Here is a tiny trained network, its code and every weight. The questions are about switching its units off for an input and a class, where a switched-off unit gives its printed mean instead of its output.

import numpy as np


def w(rows, s, z=0):
    codes = np.array(rows[::2]) - 128.0
    scale = np.full(codes.shape[1], s)
    scale[-1] = z or s
    return codes * scale


def f(y):
    return y / 2 * (1 + np.tanh(0.7978845608 * (y + 0.044715 * y**3)))


def log_softmax(a):
    a = a - a.max(-1, keepdims=True)
    return a - np.log(np.exp(a).sum(-1, keepdims=True))


def net(x, mask):
    res = np.array(x, float).reshape(1, 3) / 4 @ E
    y = f(res @ A[0][:, :-1].T + A[0][:, -1])
    res = res + np.where(mask, y, B[0][:, -1]) @ B[0][:, :-1]
    return log_softmax(res[-1] @ U[:, :-1].T + U[:, -1])


A, B = {}, {}
E = w([
[62,1,121],'x0',
[52,168,241],'x1',
[221,57,191],'x2',
],0.0066)
A[0] = w([
[68,37,117,67],'N0',
[100,100,116,4],'N1',
[173,109,25,108],'N2',
[167,86,2,162],'N3',
[228,61,198,31],'N4',
[99,133,191,141],'N5',
[160,178,141,55],'N6',
[189,91,179,93],'N7',
[102,141,169,106],'N8',
[145,120,87,16],'N9',
[132,126,120,70],'N10',
[62,156,66,77],'N11',
[30,143,244,129],'N12',
[197,233,130,29],'N13',
[93,74,130,9],'N14',
[99,150,185,79],'N15',
[74,56,112,80],'N16',
[35,176,38,68],'N17',
[151,122,81,108],'N18',
],0.016,0.0022)
B[0] = w([
[173,192,24,198],'N0',
[124,146,99,135],'N1',
[172,61,177,186],'N2',
[192,48,190,204],'N3',
[5,179,172,201],'N4',
[149,84,163,174],'N5',
[143,152,79,153],'N6',
[55,154,153,171],'N7',
[145,102,138,154],'N8',
[140,103,135,133],'N9',
[133,127,126,123],'N10',
[45,163,158,173],'N11',
[191,39,189,248],'N12',
[187,177,1,201],'N13',
[153,155,82,157],'N14',
[155,96,143,165],'N15',
[158,185,39,183],'N16',
[7,181,175,202],'N17',
[147,96,151,146],'N18',
],0.034,0.011)
U = w([
[229,76,185,125],'0',
[34,211,166,236],'1',
[233,223,2,6],'2',
],0.0092,0.0018)

Each question gives the input, the list of numbers given to net, and the class t.
The units are the neurons (one row each of A and B). Each row of codes is followed by its name. A weight is (code - 128) times the scale printed after its matrix; where a second scale follows, it is the last column's (A, B and U).
mask holds one flag per neuron, in row order. A switched-off neuron (its flag False) gives its mean, the last column of its row in B, instead of its output. The means were averaged over made-up inputs and are rounded, as every weight is.
A unit's drop is (log p(t) with every unit on - log p(t) with that unit switched off) / (log p(t) with every unit on - log p(t) with every unit switched off).
The circuit of an input: a set's keep is (log p(t) with only the set's units on - log p(t) with every unit switched off) / (log p(t) with every unit on - log p(t) with every unit switched off). Starting from the 12 units with the biggest drops (on a tie, the unit counted first), units are removed one at a time, each time the one whose removal leaves the highest keep (on an exact tie, the one counted first), for as long as the keep stays at least 0.8.
units of the circuit, in order: the units of the circuit, biggest drop first
k most important neurons: the k neurons with the biggest drops, biggest first
drop of u: that unit's drop, to one decimal
input [-7,4,2], class 2: units of the circuit, in order : N13
input [-3,-8,-8], class 0: 3 most important neurons : N3; N2; N4
input [4,1,3], class 2: 2 most important neurons : N17; N0
input [2,6,-5], class 0: 2 most important neurons : N12; N4
input [-6,-8,-4], class 0: 2 most important neurons : N3; N2
input [3,-4,-5], class 1: 3 most important neurons : N17; N12; N11
input [-8,-8,-7], class 0: 4 most important neurons : N3; N2; N0; N16
input [-3,0,2], class 2: 2 most important neurons : N17; N12
input [7,-4,-5], class 2: 2 most important neurons : N0; N16
input [-5,-3,5], class 1: 3 most important neurons : N4; N0; N7
input [-1,4,5], class 1: 4 most important neurons : N4; N3; N7; N2
input [7,8,-7], class 0: 2 most important neurons : N12; N4
input [-4,-5,7], class 1: 2 most important neurons : N4; N12
input [-3,-4,-7], class 1: units of the circuit, in order : N17
input [-5,-6,-5], class 0: drop of N2 : 0.8
input [-7,4,-4], class 2: drop of N13 : 3.0
input [-6,-3,3], class 2: drop of N13 : 0.3
